Below is a small trained network, with its code and all its weights. Each question gives an input and a target symbol and asks what happens when units are switched off, that is, made to give their printed mean instead of their output.

import numpy as np


def w(rows, s, z=0):
    codes = np.array(rows[::2]) - 128.0
    scale = np.full(codes.shape[1], s)
    scale[-1] = z or s
    return codes * scale


def norm(h):
    return h / np.sqrt((h * h).mean(-1, keepdims=True) + 1e-5)


def softmax(a):
    e = np.exp(a - a.max(-1, keepdims=True))
    return e / e.sum(-1, keepdims=True)


def log_softmax(a):
    a = a - a.max(-1, keepdims=True)
    return a - np.log(np.exp(a).sum(-1, keepdims=True))


def net(x, mask):
    ids = ['ΔΞΠαγεζηθλτφψω'.index(c) for c in x.split()]
    T = len(ids)
    res = E[ids] + P[:T]
    u = 0
    for l in range(3):
        r = norm(res)
        for j in range(2):
            rows = slice(2 * j, 2 * j + 2)
            q, k, v = (r @ M[l][rows].T for M in (Q, K, V))
            z = softmax(np.where(np.tri(T) > 0, q @ k.T / 2**0.5, -1e9)) @ v
            o = O[l][rows]
            res = res + np.where(mask[u + j], z, o[:, -1]) @ o[:, :-1]
        u += 2
    return log_softmax(norm(res)[-1] @ U[:, :-1].T + U[:, -1])


Q, K, V, O = {}, {}, {}, {}
E = w([
[145,147,101,50,124,150,110,70],'Δ',
[133,130,147,91,118,106,105,98],'Ξ',
[133,165,107,75,131,149,111,95],'Π',
[110,127,113,105,133,143,113,90],'α',
[110,105,111,68,143,140,125,57],'γ',
[106,172,120,120,111,131,106,92],'ε',
[102,204,126,113,149,166,120,61],'ζ',
[142,95,164,113,126,89,119,92],'η',
[136,184,146,60,100,155,120,151],'θ',
[139,127,159,136,81,129,82,201],'λ',
[157,166,194,151,160,180,139,98],'τ',
[2,147,170,216,91,161,114,139],'φ',
[170,138,220,191,130,168,63,191],'ψ',
[103,137,174,138,103,142,230,152],'ω',
],0.0064)
P = w([
[124,44,105,183,111,131,154,151],'0',
[111,170,184,29,109,29,69,98],'1',
[90,165,189,34,129,63,67,74],'2',
[79,222,139,71,204,127,79,118],'3',
[117,234,135,70,172,128,88,112],'4',
[137,240,130,87,136,140,93,103],'5',
[139,229,122,110,117,155,94,92],'6',
[154,209,124,123,100,166,91,81],'7',
[173,188,135,129,72,173,84,77],'8',
[164,159,146,125,57,188,97,72],'9',
[164,125,152,132,56,210,95,73],'10',
[166,138,167,125,26,218,76,62],'11',
[179,100,199,115,3,219,86,56],'12',
],0.0052)
Q[0] = w([
[72,97,99,117,101,161,95,111],'0.h0',
[101,134,191,126,76,191,101,94],'0.h0',
[176,71,154,144,59,161,195,84],'0.h1',
[114,162,177,101,60,204,2,83],'0.h1',
],0.0065)
K[0] = w([
[156,115,162,138,132,131,161,100],'0.h0',
[154,97,110,167,106,134,140,118],'0.h0',
[161,88,75,174,110,164,101,117],'0.h1',
[121,147,123,108,66,255,167,146],'0.h1',
],0.0093)
V[0] = w([
[136,125,196,50,114,72,86,66],'0.h0',
[82,182,86,128,180,164,86,149],'0.h0',
[99,139,168,93,101,136,254,140],'0.h1',
[174,106,96,97,181,111,134,138],'0.h1',
],0.0067)
O[0] = w([
[137,155,70,214,103,125,166,131,252],'0.h0',
[31,129,144,105,121,146,104,120,117],'0.h0',
[121,124,154,139,128,136,254,138,144],'0.h1',
[167,111,94,123,154,180,106,128,26],'0.h1',
],0.0079,0.0039)
Q[1] = w([
[186,134,192,75,128,174,150,139],'1.h0',
[101,88,146,141,250,148,133,168],'1.h0',
[129,116,181,135,91,141,124,95],'1.h1',
[110,83,146,88,166,158,126,181],'1.h1',
],0.011)
K[1] = w([
[80,17,71,173,199,76,145,125],'1.h0',
[128,165,95,39,179,2,126,161],'1.h0',
[121,53,119,110,128,211,125,152],'1.h1',
[131,133,133,129,210,21,134,99],'1.h1',
],0.0073)
V[1] = w([
[87,85,62,142,89,68,127,147],'1.h0',
[112,87,149,179,181,116,134,183],'1.h0',
[105,175,175,172,104,44,124,184],'1.h1',
[108,125,160,200,171,144,128,1],'1.h1',
],0.0091)
O[1] = w([
[99,101,51,134,75,97,134,95,56],'1.h0',
[107,90,129,157,174,91,125,116,2],'1.h0',
[133,109,145,153,124,132,115,63,208],'1.h1',
[126,149,150,137,150,4,116,149,183],'1.h1',
],0.012,0.0042)
Q[2] = w([
[148,192,144,77,90,102,132,52],'2.h0',
[147,199,168,113,126,102,151,93],'2.h0',
[211,254,122,149,97,153,103,102],'2.h1',
[178,161,180,75,92,103,124,57],'2.h1',
],0.011)
K[2] = w([
[71,31,104,108,149,166,155,218],'2.h0',
[94,43,112,160,193,112,114,185],'2.h0',
[145,197,213,173,1,114,96,134],'2.h1',
[143,120,180,237,56,151,138,216],'2.h1',
],0.008)
V[2] = w([
[68,7,76,77,177,103,194,149],'2.h0',
[112,183,90,113,71,144,180,61],'2.h0',
[222,146,70,46,218,98,126,3],'2.h1',
[227,93,154,181,108,111,90,193],'2.h1',
],0.0057)
O[2] = w([
[137,87,187,189,109,140,96,208,202],'2.h0',
[169,152,155,68,148,76,141,136,62],'2.h0',
[255,122,181,106,99,127,100,138,1],'2.h1',
[144,163,80,150,230,159,109,77,178],'2.h1',
],0.0089,0.0025)
U = w([
[112,163,74,96,146,152,150,182,87],'Δ',
[181,117,85,175,118,113,136,121,201],'Ξ',
[112,122,118,117,128,162,104,193,168],'Π',
[123,120,99,158,124,104,103,192,180],'α',
[129,159,57,133,140,87,148,178,209],'γ',
[122,112,155,109,79,96,80,116,188],'ε',
[119,148,158,51,126,83,110,110,127],'ζ',
[192,147,79,178,114,84,145,108,86],'η',
[155,118,141,103,82,205,148,127,88],'θ',
[106,91,68,140,110,191,108,74,143],'λ',
[164,131,208,113,182,127,134,172,65],'τ',
[41,119,126,128,113,65,99,96,2],'φ',
[105,126,139,134,217,137,91,90,152],'ψ',
[120,120,149,139,137,132,246,127,115],'ω',
],0.013,0.0033)

Each question gives the input, a string of symbols that net reads in full, and the target symbol t.
The units are the heads (2 rows each of Q, K, V and O). Each row of codes is followed by its name. A weight is (code - 128) times the scale printed after its matrix; where a second scale follows, it is the last column's (O and U).
mask holds one flag per head, layer by layer. A switched-off head (its flag False) gives its mean, the last column of its rows in O, instead of its output. The means were averaged over made-up inputs and are rounded, as every weight is.
A unit's drop is (log p(t) with every unit on - log p(t) with that unit switched off) / (log p(t) with every unit on - log p(t) with every unit switched off).
The circuit of an input: a set's keep is (log p(t) with only the set's units on - log p(t) with every unit switched off) / (log p(t) with every unit on - log p(t) with every unit switched off). Starting from all 6 units, units are removed one at a time, each time the one whose removal leaves the highest keep (on an exact tie, the one counted first), for as long as the keep stays at least 0.8.
circuit, biggest first: the units of the circuit, biggest drop first
unit that matters most: the unit with the biggest drop
heads that matter: for each layer, one digit per head in row order, 1 if its drop is at least 0.15 and else 0, layers parted by /
drop of u: that unit's drop, to one decimal
input γ η θ τ ψ Π Π Δ ψ Ξ, target ψ: heads that matter => 00 / 00 / 01
input τ Π ψ ω γ ψ η α γ, target ψ: unit that matters most => 1.h0
input τ ε Ξ τ φ θ ζ θ τ α, target τ: circuit, biggest first => [1.h0, 0.h0]
input ζ λ ψ γ γ ζ α φ Ξ α, target φ: circuit, biggest first => [1.h1, 0.h0]
input λ λ ε, target λ: heads that matter => 00 / 01 / 00
input ω τ φ ε η θ ε ε ω ε ζ τ, target τ: circuit, biggest first => [1.h0, 0.h0]
input ζ Δ λ η η θ θ γ φ γ ψ, target φ: heads that matter => 00 / 01 / 01
input ε ε ε ω Ξ ε φ α, target φ: circuit, biggest first => [2.h1, 0.h0]
input ε Π ω ε α α θ γ, target ζ: heads that matter => 11 / 01 / 10
input ψ ψ Ξ τ Π Ξ λ θ Π, target λ: circuit, biggest first => [2.h0, 0.h0]
input Δ θ ω ω ψ, target ω: heads that matter => 01 / 00 / 00
input ω ε ε θ, target τ: heads that matter => 11 / 10 / 11
input Ξ φ ζ Δ ε φ θ γ Π η, target η: heads that matter => 10 / 11 / 00
input ω θ ψ Π λ Ξ θ ε ω ω ω ε γ, target ω: circuit, biggest first => [0.h1]
input ψ Π θ, target ψ: circuit, biggest first => [1.h0, 0.h0]
input ψ η γ Δ ψ ψ α γ, target ψ: heads that matter => 00 / 11 / 01
input Δ α ε φ ω ω ζ ω ε, target ω: heads that matter => 01 / 00 / 00
input η φ Δ η ψ Π ω Ξ, target ω: heads that matter => 11 / 00 / 00
input η ε η φ ζ η ε α, target η: heads that matter => 10 / 01 / 00
input Ξ Ξ λ η Π Ξ, target η: heads that matter => 10 / 10 / 00
input ε ε ψ η ψ, target ψ: unit that matters most => 0.h0
input ψ ε Ξ ψ Π θ Δ Π ε ε λ Ξ φ, target λ: heads that matter => 10 / 10 / 10
input θ ζ τ τ ε, target τ: circuit, biggest first => [1.h0, 2.h0]
input ε Π λ Π α Ξ ψ ε ζ α γ Ξ ζ, target ζ: circuit, biggest first => [1.h1, 2.h0]
input ε λ ε θ ε γ Δ ε η γ Δ ζ, target ζ: drop of 2.h0 => 0.3
